Below are the code and all the weights of a small trained network. Each question names an input and a target symbol and asks about switching units off, where a switched-off unit gives its printed mean instead of its output.

import numpy as np


def w(rows, s, z=0):
    codes = np.array(rows[::2]) - 128.0
    scale = np.full(codes.shape[1], s)
    scale[-1] = z or s
    return codes * scale


def f(y):
    return y / 2 * (1 + np.tanh(0.7978845608 * (y + 0.044715 * y**3)))


def softmax(a):
    e = np.exp(a - a.max(-1, keepdims=True))
    return e / e.sum(-1, keepdims=True)


def log_softmax(a):
    a = a - a.max(-1, keepdims=True)
    return a - np.log(np.exp(a).sum(-1, keepdims=True))


def net(x, mask):
    ids = ['ΞΩαβεζθπτ'.index(c) for c in x.split()]
    T = len(ids)
    res = E[ids] + P[:T]
    u = 0
    for l in range(3):
        q, k, v = (res @ M[l].T for M in (Q, K, V))
        z = softmax(np.where(np.tri(T) > 0, q @ k.T / 3**0.5, -1e9)) @ v
        res = res + np.where(mask[u], z, O[l][:, -1]) @ O[l][:, :-1]
        u += 1
        y = f(res @ A[l][:, :-1].T + A[l][:, -1])
        res = res + np.where(mask[u : u + 8], y, B[l][:, -1]) @ B[l][:, :-1]
        u += 8
    return log_softmax(res[-1] @ U[:, :-1].T + U[:, -1])


Q, K, V, O, A, B = {}, {}, {}, {}, {}, {}
E = w([
[144,183,52,94,176,96,147,205,176],'Ξ',
[158,142,135,129,123,140,149,108,180],'Ω',
[199,101,173,103,117,115,158,73,111],'α',
[82,215,177,103,51,94,134,133,120],'β',
[160,162,129,201,254,130,103,115,113],'ε',
[60,137,153,147,74,197,85,46,181],'ζ',
[136,194,103,43,139,133,98,42,171],'θ',
[120,172,125,102,198,202,90,119,115],'π',
[44,172,203,126,161,144,110,110,107],'τ',
],0.022)
P = w([
[121,214,136,104,52,118,214,24,67],'0',
[81,73,3,106,137,86,85,173,116],'1',
[128,31,137,96,97,75,127,101,89],'2',
[160,15,99,169,111,124,60,158,127],'3',
[150,149,178,186,71,115,109,112,153],'4',
[189,70,187,185,85,148,51,139,198],'5',
],0.0058)
Q[0] = w([
[110,142,131,167,65,180,160,108,170],'0.h1',
[87,217,72,40,163,213,169,1,77],'0.h1',
[176,89,108,78,167,187,130,159,129],'0.h1',
],0.0065)
K[0] = w([
[169,143,128,157,109,114,118,90,144],'0.h1',
[54,149,177,63,79,254,99,152,87],'0.h1',
[145,90,62,61,198,142,236,54,178],'0.h1',
],0.0059)
V[0] = w([
[57,169,179,116,87,230,21,162,83],'0.h1',
[207,183,81,148,160,137,212,123,134],'0.h1',
[126,114,164,63,146,254,197,224,147],'0.h1',
],0.0061)
O[0] = w([
[113,49,69,184,155,196,32,200,170,254],'0.h1',
[39,181,173,223,38,147,201,1,17,109],'0.h1',
[58,148,108,208,133,143,198,100,99,122],'0.h1',
],0.0075,0.0055)
A[0] = w([
[73,151,119,19,54,135,83,92,170,82],'0.n1',
[57,135,229,170,195,120,66,95,128,77],'0.n2',
[108,163,158,82,195,2,132,174,122,186],'0.n3',
[190,132,104,59,224,200,120,116,67,30],'0.n4',
[170,151,76,130,125,101,194,134,189,252],'0.n5',
[216,119,37,88,165,67,213,120,159,168],'0.n6',
[106,97,163,119,130,175,94,128,91,120],'0.n7',
[133,110,99,202,171,94,166,151,184,91],'0.n8',
],0.0075,0.0031)
B[0] = w([
[166,144,46,153,165,38,94,104,69,248],'0.n1',
[111,57,103,114,159,136,183,210,148,252],'0.n2',
[71,116,113,169,94,142,168,187,162,174],'0.n3',
[87,223,122,136,154,133,148,97,141,244],'0.n4',
[111,80,115,108,121,189,190,107,99,194],'0.n5',
[152,86,103,137,127,145,177,228,147,203],'0.n6',
[144,155,172,193,148,154,114,237,167,208],'0.n7',
[173,90,134,147,144,65,254,64,85,129],'0.n8',
],0.0086,0.0045)
Q[1] = w([
[209,234,121,30,73,147,75,32,183],'1.h1',
[221,55,145,183,208,133,98,68,153],'1.h1',
[141,152,188,223,43,85,254,33,180],'1.h1',
],0.0053)
K[1] = w([
[167,254,103,94,65,121,145,89,101],'1.h1',
[187,138,144,247,173,149,118,37,152],'1.h1',
[24,251,178,181,133,139,254,66,110],'1.h1',
],0.0048)
V[1] = w([
[243,6,134,72,157,124,100,250,3],'1.h1',
[57,108,140,106,32,3,67,92,75],'1.h1',
[129,33,146,235,203,199,69,40,139],'1.h1',
],0.0039)
O[1] = w([
[96,143,170,127,149,136,155,101,248,121],'1.h1',
[171,114,129,196,122,132,115,155,142,2],'1.h1',
[141,122,83,144,70,118,118,140,204,176],'1.h1',
],0.013,0.0042)
A[1] = w([
[136,69,126,222,102,173,137,101,76,3],'1.n1',
[98,199,135,155,132,2,200,68,94,183],'1.n2',
[109,93,133,130,131,73,82,154,118,15],'1.n3',
[70,161,121,185,129,129,136,146,113,99],'1.n4',
[184,96,209,151,129,97,64,168,177,99],'1.n5',
[87,102,148,123,214,80,146,141,202,102],'1.n6',
[105,89,192,136,202,107,143,89,121,37],'1.n7',
[115,132,44,51,62,85,106,35,120,191],'1.n8',
],0.0078,0.0043)
B[1] = w([
[78,213,116,103,123,10,94,169,144,136],'1.n1',
[222,115,134,172,97,149,78,136,153,199],'1.n2',
[90,151,119,141,151,83,89,116,137,133],'1.n3',
[96,62,167,164,122,154,98,108,142,162],'1.n4',
[76,160,44,112,157,184,193,118,123,182],'1.n5',
[121,109,145,132,163,69,132,133,44,254],'1.n6',
[42,180,2,139,207,158,105,115,129,131],'1.n7',
[193,53,160,88,176,146,30,219,144,221],'1.n8',
],0.009,0.0085)
Q[2] = w([
[86,129,179,129,196,95,161,111,136],'2.h1',
[137,139,154,126,70,166,153,176,124],'2.h1',
[255,95,124,77,47,178,145,64,135],'2.h1',
],0.0081)
K[2] = w([
[153,115,146,141,143,153,174,155,88],'2.h1',
[54,182,199,118,123,83,153,118,111],'2.h1',
[167,182,145,155,101,229,18,2,2],'2.h1',
],0.0061)
V[2] = w([
[147,151,179,1,172,168,55,112,109],'2.h1',
[184,115,196,213,145,99,150,162,154],'2.h1',
[149,104,113,119,158,135,161,68,195],'2.h1',
],0.0078)
O[2] = w([
[158,182,176,139,176,120,176,123,208,253],'2.h1',
[59,126,77,126,5,119,72,2,166,108],'2.h1',
[179,131,88,153,111,228,190,138,143,51],'2.h1',
],0.0091,0.0073)
A[2] = w([
[151,165,109,49,88,51,138,177,140,111],'2.n1',
[60,150,75,135,160,149,99,48,112,217],'2.n2',
[155,211,99,171,132,131,120,128,87,89],'2.n3',
[154,124,137,140,50,212,127,93,155,16],'2.n4',
[132,206,117,111,139,114,76,120,76,134],'2.n5',
[116,115,148,118,153,69,67,73,65,228],'2.n6',
[104,94,114,74,68,128,120,51,129,4],'2.n7',
[254,133,108,73,107,140,174,121,198,47],'2.n8',
],0.0091,0.0038)
B[2] = w([
[82,164,164,217,124,148,98,172,31,186],'2.n1',
[146,164,124,63,128,48,169,118,77,184],'2.n2',
[156,123,85,75,159,113,170,84,129,148],'2.n3',
[161,124,1,120,151,106,136,82,134,142],'2.n4',
[144,179,150,124,118,200,162,84,72,186],'2.n5',
[60,118,157,90,101,185,97,114,103,208],'2.n6',
[76,47,89,132,177,56,117,148,121,147],'2.n7',
[154,122,134,156,81,129,234,169,137,247],'2.n8',
],0.0086,0.012)
U = w([
[122,105,78,115,58,244,228,166,88,33],'Ξ',
[151,221,85,20,207,252,167,95,136,99],'Ω',
[96,81,183,87,135,77,94,142,211,204],'α',
[102,169,144,253,101,141,42,188,106,131],'β',
[139,122,137,42,115,225,196,105,205,254],'ε',
[204,136,19,187,211,42,153,77,77,21],'ζ',
[247,99,147,124,178,112,103,165,105,74],'θ',
[177,10,75,190,137,192,31,154,164,101],'π',
[102,188,160,177,122,129,164,102,195,137],'τ',
],0.0059,0.0039)

Each question gives the input, a string of symbols that net reads in full, and the target symbol t.
The units are the heads (3 rows each of Q, K, V and O) and the neurons (one row each of A and B). Each row of codes is followed by its name. A weight is (code - 128) times the scale printed after its matrix; where a second scale follows, it is the last column's (O, A, B and U).
mask holds one flag per unit, layer by layer, with each layer's heads first. A switched-off unit (its flag False) gives its mean, the last column of its rows in O or B, instead of its output. The means were averaged over made-up inputs and are rounded, as every weight is.
A unit's drop is (log p(t) with every unit on - log p(t) with that unit switched off) / (log p(t) with every unit on - log p(t) with every unit switched off).
The circuit of an input: a set's keep is (log p(t) with only the set's units on - log p(t) with every unit switched off) / (log p(t) with every unit on - log p(t) with every unit switched off). Starting from the 12 units with the biggest drops (on a tie, the unit counted first), units are removed one at a time, each time the one whose removal leaves the highest keep (on an exact tie, the one counted first), for as long as the keep stays at least 0.8.
units of the circuit, in order: the units of the circuit, biggest drop first
unit that matters most: the unit with the biggest drop
k most important neurons: the k neurons with the biggest drops, biggest first
top k neurons in layer l: the k neurons of layer l with the biggest drops, biggest first
input τ τ β Ξ π β, target Ξ: units of the circuit, in order => (2.h1; 1.h1; 1.n8)
input π α π ζ, target π: unit that matters most => 2.h1
input β π Ω Ξ θ Ω, target α: 3 most important neurons => (0.n1; 1.n2; 1.n8)
input α π π α, target ζ: 2 most important neurons => (1.n2; 0.n2)
input π π ε π, target ζ: 2 most important neurons => (2.n2; 0.n2)
input β Ξ π β Ξ α, target α: 4 most important neurons => (0.n6; 0.n4; 0.n1; 1.n2)
input π Ξ π, target Ξ: units of the circuit, in order => (2.h1; 1.n8)
input ζ Ω π Ω, target Ξ: units of the circuit, in order => (2.n8; 2.h1; 1.n6)
input Ξ Ω β Ξ ζ, target π: units of the circuit, in order => (1.h1; 0.h1)
input Ω β τ τ Ω, target β: 3 most important neurons => (1.n1; 0.n2; 2.n1)
input π π τ π, target α: units of the circuit, in order => (1.h1; 2.n5; 1.n5)
input α Ω Ω, target ζ: 2 most important neurons => (1.n2; 2.n4)
input θ π Ω, target τ: 4 most important neurons => (1.n8; 0.n1; 0.n2; 1.n2)
input β π π ε, target ζ: unit that matters most => 2.n2
input π τ ζ ζ ε, target ζ: 3 most important neurons => (1.n6; 0.n8; 1.n8)
input π ε ε π, target ζ: top 2 neurons in layer 0 => (0.n8; 0.n2)
input Ω τ π Ξ, target Ξ: 2 most important neurons => (0.n6; 0.n5)
input ζ α β, target β: 3 most important neurons => (2.n1; 0.n1; 0.n3)
input ζ β β τ ζ α, target Ξ: 2 most important neurons => (2.n8; 1.n5)
input Ω θ Ω, target β: most important neuron => (1.n1)
input α τ τ ζ α, target ζ: 4 most important neurons => (1.n2; 2.n4; 2.n7; 0.n2)
input β Ξ Ω, target α: top 2 neurons in layer 0 => (0.n2; 0.n6)
input τ ε Ω, target ε: top 3 neurons in layer 0 => (0.n2; 0.n3; 0.n1)
input θ Ω β α τ, target α: top 2 neurons in layer 0 => (0.n2; 0.n3)
input ζ ζ Ω, target Ξ: top 2 neurons in layer 0 => (0.n6; 0.n4)
input ε τ τ Ω, target π: top 3 neurons in layer 1 => (1.n8; 1.n6; 1.n2)
